Below are the code and all the weights of a small trained network. Each question names an input and a target symbol and asks about switching units off, where a switched-off unit gives its printed mean instead of its output.

import numpy as np


def w(rows, s, z=0):
    codes = np.array(rows[::2]) - 128.0
    scale = np.full(codes.shape[1], s)
    scale[-1] = z or s
    return codes * scale


def softmax(a):
    e = np.exp(a - a.max(-1, keepdims=True))
    return e / e.sum(-1, keepdims=True)


def log_softmax(a):
    a = a - a.max(-1, keepdims=True)
    return a - np.log(np.exp(a).sum(-1, keepdims=True))


def net(x, mask):
    ids = ['αβγδεηλμξπσφω'.index(c) for c in x.split()]
    T = len(ids)
    res = E[ids] + P[:T]
    u = 0
    for l in range(2):
        r = res
        for j in range(3):
            rows = slice(4 * j, 4 * j + 4)
            q, k, v = (r @ M[l][rows].T for M in (Q, K, V))
            z = softmax(np.where(np.tri(T) > 0, q @ k.T / 4**0.5, -1e9)) @ v
            o = O[l][rows]
            res = res + np.where(mask[u + j], z, o[:, -1]) @ o[:, :-1]
        u += 3
    return log_softmax(res[-1] @ U[:, :-1].T + U[:, -1])


Q, K, V, O = {}, {}, {}, {}
E = w([
[59,158,155,159,66,110,194,79,118,86],'α',
[201,76,143,173,179,135,137,114,79,81],'β',
[95,10,95,145,101,175,53,138,198,200],'γ',
[45,128,172,61,135,152,179,138,176,63],'δ',
[25,107,152,98,143,117,201,71,129,162],'ε',
[174,175,18,152,131,76,121,79,53,168],'η',
[145,88,127,170,182,60,134,189,64,89],'λ',
[90,141,181,73,92,161,213,135,79,185],'μ',
[116,176,211,177,96,177,174,147,140,145],'ξ',
[115,116,45,187,77,123,85,245,231,146],'π',
[146,115,120,139,161,210,99,21,80,64],'σ',
[101,115,170,59,36,89,159,93,137,79],'φ',
[161,166,42,94,207,110,221,122,215,129],'ω',
],0.014)
P = w([
[128,173,255,128,128,72,74,81,169,164],'0',
[98,87,114,191,121,158,220,163,87,140],'1',
[64,129,163,229,132,166,193,115,114,54],'2',
[106,93,179,128,119,148,168,179,76,148],'3',
[161,59,95,92,99,121,128,133,88,167],'4',
[118,87,121,103,76,60,110,86,76,17],'5',
],0.0087)
Q[0] = w([
[146,149,107,118,152,123,39,124,138,133],'L0H1',
[155,70,149,176,167,149,120,155,67,80],'L0H1',
[179,141,52,164,183,126,98,133,165,113],'L0H1',
[115,89,109,131,107,109,157,151,138,146],'L0H1',
[189,106,6,166,180,134,84,150,141,138],'L0H2',
[62,142,129,130,100,172,195,169,150,218],'L0H2',
[204,91,83,108,159,172,137,134,121,172],'L0H2',
[102,91,183,154,148,104,162,117,84,56],'L0H2',
[72,127,240,101,81,104,175,108,81,88],'L0H3',
[109,114,236,138,114,124,178,142,108,93],'L0H3',
[206,179,91,147,198,94,96,124,102,41],'L0H3',
[126,180,188,139,169,205,132,155,121,150],'L0H3',
],0.012)
K[0] = w([
[147,97,116,136,145,188,167,106,58,113],'L0H1',
[179,51,102,122,87,70,34,102,110,80],'L0H1',
[146,78,50,140,132,149,159,173,97,97],'L0H1',
[110,129,142,115,89,101,122,168,132,151],'L0H1',
[108,113,31,131,85,170,182,165,110,142],'L0H2',
[182,147,123,55,109,91,92,125,124,144],'L0H2',
[142,69,85,134,142,120,175,166,58,172],'L0H2',
[134,171,154,171,175,145,137,112,159,158],'L0H2',
[69,193,252,122,129,132,134,81,108,117],'L0H3',
[98,189,223,132,142,170,142,102,152,138],'L0H3',
[166,181,113,188,184,117,170,168,143,77],'L0H3',
[175,158,196,92,136,121,87,165,160,182],'L0H3',
],0.011)
V[0] = w([
[89,92,117,206,61,105,112,159,168,151],'L0H1',
[171,115,113,154,97,193,156,189,108,106],'L0H1',
[134,34,72,109,110,112,111,162,94,94],'L0H1',
[77,99,86,147,234,147,108,110,181,71],'L0H1',
[191,124,169,138,148,165,139,136,156,122],'L0H2',
[129,167,156,65,76,140,117,185,165,105],'L0H2',
[149,124,135,166,97,82,117,153,146,42],'L0H2',
[158,74,147,105,161,158,133,198,47,199],'L0H2',
[126,132,115,131,123,66,156,105,189,168],'L0H3',
[79,92,139,101,77,255,139,81,145,116],'L0H3',
[71,190,145,124,91,82,136,187,140,125],'L0H3',
[191,131,145,142,95,191,57,84,132,87],'L0H3',
],0.0093)
O[0] = w([
[121,210,126,113,185,240,136,116,96,162,168],'L0H1',
[117,115,126,149,89,198,111,192,61,135,61],'L0H1',
[190,100,87,103,105,217,94,109,90,75,3],'L0H1',
[216,68,87,71,200,136,157,212,125,135,31],'L0H1',
[75,81,239,147,146,160,118,231,176,113,155],'L0H2',
[155,49,124,22,87,142,112,171,124,140,142],'L0H2',
[188,171,207,92,110,142,173,168,102,156,86],'L0H2',
[2,153,105,92,187,44,76,182,105,50,143],'L0H2',
[139,179,196,129,141,204,114,143,183,102,164],'L0H3',
[56,27,113,147,121,212,132,106,112,195,221],'L0H3',
[143,131,134,62,127,188,141,147,103,35,232],'L0H3',
[134,52,155,121,102,41,148,146,128,210,3],'L0H3',
],0.0075,0.0052)
Q[1] = w([
[156,36,65,171,209,162,52,109,91,44],'L1H1',
[186,108,34,108,156,74,7,150,190,132],'L1H1',
[88,209,132,40,67,142,207,82,128,135],'L1H1',
[161,144,141,68,125,172,119,204,98,73],'L1H1',
[142,198,16,93,84,145,126,188,175,176],'L1H2',
[100,157,187,153,245,123,254,108,140,86],'L1H2',
[61,172,185,127,55,154,197,120,81,236],'L1H2',
[106,222,139,88,25,104,56,90,234,181],'L1H2',
[78,116,239,53,66,183,199,145,217,147],'L1H3',
[212,107,143,131,225,78,103,156,136,158],'L1H3',
[51,165,178,103,132,117,239,147,154,147],'L1H3',
[79,95,239,208,176,120,115,135,63,101],'L1H3',
],0.0069)
K[1] = w([
[133,127,136,226,74,157,98,104,115,102],'L1H1',
[137,138,3,181,80,153,108,193,121,112],'L1H1',
[149,141,150,45,177,74,187,127,110,110],'L1H1',
[144,173,155,146,143,169,133,129,58,135],'L1H1',
[124,136,50,92,89,185,101,215,157,178],'L1H2',
[120,179,187,75,239,75,181,75,213,141],'L1H2',
[120,133,183,96,78,120,43,140,125,191],'L1H2',
[86,162,107,155,46,113,114,164,140,160],'L1H2',
[132,134,163,111,138,159,97,166,225,159],'L1H3',
[156,157,94,129,195,115,83,127,77,111],'L1H3',
[110,154,133,93,133,129,129,125,194,187],'L1H3',
[119,143,255,105,125,70,112,67,90,161],'L1H3',
],0.0088)
V[1] = w([
[172,109,111,199,150,99,54,117,166,104],'L1H1',
[160,166,78,135,91,145,123,156,49,64],'L1H1',
[138,204,166,65,220,102,138,116,108,59],'L1H1',
[131,115,187,102,37,98,88,74,113,94],'L1H1',
[108,158,74,152,188,108,105,101,163,98],'L1H2',
[160,101,127,114,82,112,113,200,204,141],'L1H2',
[112,152,168,254,137,141,124,179,199,180],'L1H2',
[133,175,96,126,70,106,142,24,134,152],'L1H2',
[162,175,91,82,138,100,86,91,158,104],'L1H3',
[172,193,109,143,122,125,212,107,114,170],'L1H3',
[170,128,169,145,147,137,218,118,73,100],'L1H3',
[149,195,122,156,112,70,80,190,154,71],'L1H3',
],0.0084)
O[1] = w([
[134,124,100,113,73,225,177,217,118,146,10],'L1H1',
[111,130,189,244,89,119,145,159,82,119,4],'L1H1',
[102,130,110,88,133,55,180,183,59,94,215],'L1H1',
[80,132,142,81,178,153,2,165,88,123,176],'L1H1',
[120,147,21,149,143,156,170,154,170,138,142],'L1H2',
[82,110,127,48,64,157,92,131,93,34,81],'L1H2',
[201,119,94,193,36,94,40,126,138,27,255],'L1H2',
[104,142,102,189,128,154,102,208,104,244,163],'L1H2',
[75,117,76,100,81,144,135,98,27,162,103],'L1H3',
[131,98,179,53,28,117,164,122,118,237,136],'L1H3',
[136,235,240,99,53,95,96,159,160,213,133],'L1H3',
[134,149,57,112,73,117,82,21,119,130,117],'L1H3',
],0.0071,0.0082)
U = w([
[113,176,201,167,111,77,184,88,165,175,90],'α',
[102,219,115,109,66,254,76,188,159,60,141],'β',
[144,62,57,123,193,159,173,113,62,77,140],'γ',
[167,83,142,42,179,100,148,134,150,116,76],'δ',
[153,212,64,83,171,114,194,120,234,160,253],'ε',
[101,116,107,183,118,180,127,184,106,175,196],'η',
[75,102,166,115,112,104,190,193,125,109,42],'λ',
[36,136,114,153,175,97,62,131,110,133,120],'μ',
[160,96,124,180,73,13,94,109,192,102,111],'ξ',
[122,216,110,135,108,111,130,4,39,142,38],'π',
[133,19,110,145,91,154,93,149,207,172,131],'σ',
[145,119,153,93,140,156,67,168,67,174,143],'φ',
[86,43,85,127,63,96,156,120,107,171,156],'ω',
],0.0061,0.0029)

Each question gives the input, a string of symbols that net reads in full, and the target symbol t.
The units are the heads (4 rows each of Q, K, V and O). Each row of codes is followed by its name. A weight is (code - 128) times the scale printed after its matrix; where a second scale follows, it is the last column's (O and U).
mask holds one flag per head, layer by layer. A switched-off head (its flag False) gives its mean, the last column of its rows in O, instead of its output. The means were averaged over made-up inputs and are rounded, as every weight is.
A unit's drop is (log p(t) with every unit on - log p(t) with that unit switched off) / (log p(t) with every unit on - log p(t) with every unit switched off).
The circuit of an input: a set's keep is (log p(t) with only the set's units on - log p(t) with every unit switched off) / (log p(t) with every unit on - log p(t) with every unit switched off). Starting from all 6 units, units are removed one at a time, each time the one whose removal leaves the highest keep (on an exact tie, the one counted first), for as long as the keep stays at least 0.8.
units of the circuit, in order: the units of the circuit, biggest drop first
most important unit: the unit with the biggest drop
which heads matter: for each layer, one digit per head in row order, 1 if its drop is at least 0.15 and else 0, layers parted by /
drop when u is switched off: that unit's drop, to one decimal
input φ φ φ σ ε, target φ: units of the circuit, in order -> L0H2, L1H1, L1H2
input π μ μ μ, target π: which heads matter -> 001 / 100
input ξ β β ε, target ξ: units of the circuit, in order -> L1H2, L0H1
input α γ ε α ε, target α: which heads matter -> 110 / 001
input λ β π β, target π: which heads matter -> 011 / 001
input μ ε β λ η, target π: units of the circuit, in order -> L0H2, L1H3
input μ μ β, target γ: units of the circuit, in order -> L0H1, L0H2, L1H3
input β λ ε π π φ, target β: most important unit -> L0H3
input π β α, target π: units of the circuit, in order -> L1H3, L0H3
input ξ α γ μ μ μ, target ξ: units of the circuit, in order -> L1H2, L0H1
input μ β ε ε ξ, target μ: which heads matter -> 110 / 100
input ω μ σ γ, target σ: units of the circuit, in order -> L0H3, L1H1
input ω ε μ λ μ, target ω: units of the circuit, in order -> L0H3, L1H3, L1H1
input ω μ μ μ φ, target ω: most important unit -> L0H3
input η ε μ, target η: units of the circuit, in order -> L0H3, L1H2, L0H2
input δ μ μ, target δ: units of the circuit, in order -> L0H2, L0H1, L1H1, L1H2
input λ μ μ μ ε μ, target λ: units of the circuit, in order -> L0H3, L1H1, L1H3
input π μ β μ φ, target π: units of the circuit, in order -> L0H3, L1H1, L1H3, L0H1
input μ μ ε ε σ, target γ: units of the circuit, in order -> L0H2, L0H1
input μ ε α δ, target μ: most important unit -> L0H1
input μ β μ β β, target ξ: units of the circuit, in order -> L0H3, L0H2, L1H2
input μ β π, target β: which heads matter -> 100 / 010
input μ μ μ δ ε, target μ: drop when L0H2 is switched off -> 0.2
input μ β ε α, target μ: drop when L0H2 is switched off -> 0.2
input η μ β, target ω: drop when L0H2 is switched off -> 0.0
input ω β β μ μ, target ω: drop when L0H1 is switched off -> 0.1
input ε ξ λ μ α, target ε: most important unit -> L0H1
